kovup: [132 149 113 113 114  91 146 119 154  90 133]
Doke: [115 137 108 108 105 152 100 173 126 125 121]
Pinab: [131 115 140 128 117 154  98  50 115 140 199]
gulo: [132 149 113 113 114  91 146 119 154  90  66]
Seb: [154 100 131 115 143 128 117 154  98 115 143]
lami: [150  67 152 188 119 114 146  91 138  98 128]
size: [131 115 140 128 117 154  98  50 115 140 199]
11
size: [132 149 113 113 114]
5
which: [132 149 113 113 114  91 146 119 154  90 133]
kovup
start: [131 115 143 128 117 154  98]
Seb, 3
which: [154 100 131 115 143 128 117 154  98 115 143]
Seb
start: [ 67 152]
lami, 2
chg lami: [150  67 152 188 119 114 146  91 138  98 127]
11, [128]

Lupav: [123 119  63 156 118 119]
zaf: [151 132  64 125 108 113]
bamo: [163 132 107  86  85 130]
tulu: [123 119  89 156 118 119]
Big: [139 126  59 142 114 114]
fef: [163 132 107  86 100 130]
Bafev: [109 112  72 168 118 126]
size: [123 119  89 156 118 119]
6
chg tulu: [122 119  89 156 118 119]
1, [123]

biz: [114 145 119 116 111 127 126 117]
Sok: [105 109 101 131 106 163 129 118]
loza: [135  92  87 112 133 153 100 129]
Duba: [103 159 100  87  93 119 115 106]
Noz: [133 124  88  92 125 123  93 121]
kis: [151 100  58  96 115 160  84 117]
norud: [121 178 129  82 110  85 115 111]
Gipe: [113  94  89 130 116 177 116 124]
rofo: [141 164 148 107 134  78 122 127]
nid: [121 177 138  99 108  90 125 115]
meb: [ 96 118  88 113  98 164 117 113]
falem: [128  90  83 112 127 158  92 125]
start: [153 100]
loza, 6
chg loza: [135  92  87 112 133 153 100 128]
8, [129]
start: [125 123  93]
Noz, 5
size: [103 159 100]
3
size: [121 178 129  82 110  85]
6

kas: [117  77 123 145]
vit: [ 73  85 134  53]
legu: [ 97 110 171 128]
chg legu: [ 97 110 170 128]
3, [171]
size: [ 73  85 134]
3
chg legu: [ 96 110 171 128]
1, [97]
start: [110 171 128]
legu, 2
size: [73]
1

gam: [153 159 149 187  90 144 178  78]
Venes: [146 153 186 167  65 158 174  87]
sepid: [187 109 150 200  94  82 171 125]
chg sepid: [186 109 150 200  94  82 171 125]
1, [187]
chg sepid: [187 110 150 200  94  82 171 125]
2, [109]
start: [187 109 150 200  94  82 171]
sepid, 1
chg Venes: [146 154 186 167  65 158 174  87]
2, [153]
size: [153 159 149]
3
start: [186 167  65 158 174  87]
Venes, 3

vul: [150  73 187  80  69  66  68  77]
gav: [148  81 180  85 183 185 185 169]
Gemo: [150  73 187  80 189 192 192 176]
pel: [157  85 170  92 170 174 170 167]
zeku: [169 101 141 115 137 140 130 160]
Zek: [125 159  89 159  86  85  82 104]
dedap: [ 55 155 131 130 140 134 154  87]
chg zeku: [169 100 141 115 137 140 130 160]
2, [101]
size: [125 159  89 159  86  85  82]
7

Kogi: [124 105 154 137  99  70 188 155 148 189 208  73 137 167  65  75  99 134
 119 120 135]
rilan: [123 100 133  83  69 129  61  61 125  70  83 136 137 122 147 175 158 164
 211 184 153]
didi: [123 104 155 139 102  71 190 162 137 180 208  62 152 154  68  70  88 145
 123 119 133]
medim: [124 108 155 146 122  92 186 187  86 123 145  82 148 201  60 174 204 131
 168 158 103]
moki: [124 108 155 146 122  92 186 187  86 123 169  58 205  71 146 110  81 188
 179 160 114]
tinur: [123 111  69 131 204 103 174 122 141 176 116 211 158  55 107  92 104 105
  57 163  55]
Buza: [124 106 101  64 143 213  99 185  91 140 132 104 175 121  63  83 185  52
 134 169 107]
lekuf: [122 103 154 132  90  65 183 134 170 199 198 100 104 190  65  95 122 122
 117 117 145]
chg rilan: [123 100 133  83  69 128  61  61 125  70  83 136 137 122 147 175 158 164
 211 184 153]
6, [129]
size: [124 108 155 146 122  92 186 187  86 123 145  82 148 201  60 174 204 131
 168 158 103]
21
size: [124 108 155 146 122  92 186 187  86 123 169  58 205  71 146 110  81]
17
chg didi: [123 104 155 139 102  71 190 162 137 180 208  62 152 154  68  69  88 145
 123 119 133]
16, [70]
size: [124 106 101]
3
start: [ 90  65 183 134 170 199 198 100 104]
lekuf, 5

nugem: [112 118 121 134 167 133  96 168 130 121 172 134 114 117 118 136 147 120
  99 139 112 121 128  70 151 162 114 136 133 133 144 103]
Poti: [130 118 138 141 124 132 160 130 120 133  98 127 127 124 113 127 161 127
 128 112 143 131 134 136 138 136 117 122 123 137 156 135]
Raf: [130 118 138 141 124 133 146 130 120 133  98 127 127 124 113 127 161 127
 128 112 143 131 134 136 138 136 117 122 123 132 156 110]
Vivob: [134 121 119 157 132 126 136 109 108 131 138 126 123  99 118 118 137 139
 121 131 124 139 150  99  88 124 130 119 117 118 125 107]
nanu: [138 119 136 141 128 141 170  58 119 121 140 129 145 124 133 119 126 119
 126 122 124 125 112 191  96  94 129 127 140 141 125 126]
vezat: [158 143 121 128 135 124 104 110 135 126 140 144 135 138 133 143 143 138
 113 124 119 138 148 113 155 131 118 130 155 122 123 102]
size: [130 118 138 141 124 132 160 130 120 133  98 127 127 124 113]
15
start: [150  99  88 124 130 119 117 118 125]
Vivob, 23

Timom: [ 91 159 122 150 108 130  93 110 114  83 166  92 121  81 137 121 137 121
 167 111 160 190  97 124 108 124  88 130 180  99 130 176 125 140 141 165
 162  89  98]
Zik: [ 91 109 122 150 108 130  93 144 114  83 166  92 121 160 137 121 137 121
 167 111 160 190  97 124 108 124  88 130 180  99 130 176 125 140 141 165
  92  89  98]
Gedez: [ 91 159 122 150 108 130  93 110 114  83 166  92 121  81 137 121 137 121
 167 111 160 190  97 124 108 124  88 130 180 119 149 136 135 195 127 144
 128  99 121]
fonap: [ 91 159 122 150 140 130  93 110 114  83 166  92 121  81 137 121 137 121
 167 111 160 190  97 124 108 124  88 130 180  99 130 125 176 140 141 124
 162 105  98]
size: [ 91 109 122 150 108 130  93 144 114  83 166  92 121 160 137 121 137 121
 167 111 160 190  97 124]
24
which: [ 91 159 122 150 108 130  93 110 114  83 166  92 121  81 137 121 137 121
 167 111 160 190  97 124 108 124  88 130 180  99 130 176 125 140 141 165
 162  89  98]
Timom
chg Gedez: [ 91 159 122 150 108 130  93 110 114  83 166  92 120  81 137 121 137 121
 167 111 160 190  97 124 108 124  88 130 180 119 149 136 135 195 127 144
 128  99 121]
13, [121]

piler: [193  83 149 108 186 171 106 192 194 183 181 106  45 110]
zag: [ 91 166 156 187  82  87 181  70  85  74  90 186 177 175]
Tede: [163  96 112  83 162 161  83 169 179 172 167  84  75  94]
tisa: [ 90 178 156 190  74  89 184  73  85  68  84 189 160 183]
fad: [172 181 204 191  70  92 185  71  69  73  75 196 174 181]
Rasi: [ 98 172 180 204  81  86 196  81  89  67  99 204 142 194]
bira: [ 57 162  72 120  59  78 124  57  61  75  65 128 214 121]
kogo: [161  82  92  51 173 166  59 179 171 186 169  62 111  67]
chg bira: [ 57 162  72 120  59  77 124  57  61  75  65 128 214 121]
6, [78]
start: [172 180 204]
Rasi, 2
size: [163  96 112]
3

Sib: [132 139 117 153 119 161]
risip: [132 117 147 153 119 119]
siro: [132 117 153 119 117 119]
vavu: [132 108 140 159  74 206]
foru: [160  89 181 182 163 139]
start: [117 153 119 117]
siro, 2
which: [132 139 117 153 119 161]
Sib
size: [132 117 153 119 117]
5
size: [160  89 181 182 163 139]
6

begog: [123 131 130 144 127 139 131 123 114 122]
Mif: [150 127 126 102 175 115 120 151 151 113]
Gako: [150 127 126 102 175 115 120 151 151 130]
gem: [101 136 125 137  42 133 132 124 115 133]
sopo: [ 91 135 125 143 145 134 135 114 110 136]
tupir: [129 135 128 137 145 138 127 136 119 121]
chg gem: [101 136 125 138  42 133 132 124 115 133]
4, [137]
start: [125 137  42 133 132 124 115 133]
gem, 3
size: [150 127 126 102 175 115 120 151 151 130]
10
chg gem: [101 136 125 136  42 133 132 124 115 133]
4, [137]
size: [101]
1

nunu: [191  93 106 107  85  98 195 141 205 192  83 108 193 110 118 104 134]
zugo: [124 122 154 152 115 112 122 144 126 125 120 156 115 158 152 146 150]
Gege: [148 112  88  97 102 116 157 117 157 156 106 118 152 118 113 117 115]
teni: [117 106 168 166 113 100 115 171 130 132 112 168 118 164 162 155 167]
Zura: [127 162  95  92 156 156 129  93 122 124 158  90 135  87  96  96 101]
Zaton: [140 160  97  92 129 156 156  73 125 132 146  85 131  90  91 102  72]
vavet: [139 149 103  99 151 143 140 124 121 123 147  98 136 101 101  97 137]
Zon: [148 112 116 117 102 116 157 117 157 156 106 118 152 118 113 117 115]
which: [148 112  88  97 102 116 157 117 157 156 106 118 152 118 113 117 115]
Gege
size: [140 160  97  92 129 156 156]
7
chg nunu: [191  93 106 107  85  98 194 141 205 192  83 108 193 110 118 104 134]
7, [195]
start: [ 92 156 156 129]
Zura, 4

Mitem: [120 148 110 115 129  94 116 116  68 152 164 134 140 137 119 149 110 125
 134 140 127 151 142 122 123 100 124 139 155 118]
vin: [154 149 131 120 127 120 135 179 111 126 143 137 127 111 150 140 170 136
 115 143 157 143 115 129 174 114 128 114 110 141]
pulip: [153 156 147 129 129 115 141 102  74 114 125 110 122 171 118 115 125 128
 125 117  80 136 116 133  86 143  99 123 131 117]
Guva: [120 116 117 126 151 123 131 125 142 145 148 121 134 126  92 116  81 167
 135 126 122 152  95 150 125 128 126 145 132 137]
zoki: [153 129 131  89 125 131 107 152 144 136 124 100 175  79 100 109 122 141
 114 115 120 128 122 113 101 125 140 144 127 155]
zekiv: [138 145 124 151 130 142 130 128  55 142 155 138 105 160 131 123 123  87
 117 175 110 126  90 153 110 128 108 129 145 121]
zonon: [170 131 126 135  98 111 107 113 129 130 138 134 168 125 115 145 176 133
 136 136 114 123 115 111 150 149 127 111 105 113]
nefa: [131 134 113 148 150 117 122 146 112 107 103 135 107 140 111 115 121 126
 136 150 122 163 125 103 112 117 128 155 126 126]
mit: [131 134  90 148 150 117 122 146 112 107 103 135 107 140 111 115 121 126
 136 183 122 163 125 103 112 117 128 155 126 126]
vab: [122 135 108 138  91 136  94 119 138 113  97 148 100 130 163 141 152 106
 163 138 136 122 123 129 125 104 103 127 148 141]
size: [138 145 124 151 130 142 130 128  55 142 155 138 105 160 131 123 123  87
 117 175 110 126  90 153 110]
25
size: [120 116 117 126]
4
size: [131 134 113 148 150 117 122 146 112 107 103 135]
12

seku: [107 144 110 158  41]
Ful: [168 111 158 125  41]
muno: [107 144 110 158 142]
tomos: [107 168 110 158 125]
size: [107 168 110 158 125]
5
start: [107 168 110 158]
tomos, 1
start: [168 110 158 125]
tomos, 2
chg muno: [107 144 109 158 142]
3, [110]

rit: [ 51  74 113  90]
lilap: [193 172 139 159]
gagiv: [ 51  66 108  83]
Mik: [ 46  68 111  86]
bepa: [172 139 193  76]
mos: [ 45  89 124 105]
start: [108  83]
gagiv, 3
start: [193 172 139]
lilap, 1

zagu: [133 183 179 175 182 184 147 180]
nizef: [113 195 188 184 188 194 123 188]
Febap: [157  78  82  83 100  76 151  82]
zitof: [134 195 189 184 195 194 150 191]
nodil: [112 218 210 206 206 219 129 211]
Mim: [174 122 122 119 138 117 183 123]
zod: [ 87 179 174 175 168 183  88 174]
size: [ 87 179]
2
start: [119 138 117 183]
Mim, 4
chg Febap: [157  78  82  83 101  76 151  82]
5, [100]

lita: [158 123 183  69  93  98 111]
Lare: [158 123 183  69 131 202 105]
nasi: [184  69  85  57 109  77 162]
chg nasi: [184  69  85  58 109  77 162]
4, [57]
chg lita: [158 123 183  69  92  98 111]
5, [93]
which: [158 123 183  69 131 202 105]
Lare
size: [158 123 183  69  93]
5

muz: [161 136 134  92 133 130 122]
Tez: [136 157 145  63 122 130 132]
sode: [114  94 124 182 122 130 122]
duge: [130  99 136  82 122 143 122]
Dameb: [106 144 124  66 122 118 140]
vovo: [130  92 124 103 122 138 122]
vifek: [116 134 101 140 134 113 122]
nuped: [148 134 122 147 149 130 113]
size: [130  99 136]
3
chg muz: [161 136 134  92 133 130 121]
7, [122]
chg Dameb: [106 144 124  66 123 118 140]
5, [122]
size: [148 134 122]
3
size: [148 134 122 147 149 130]
6

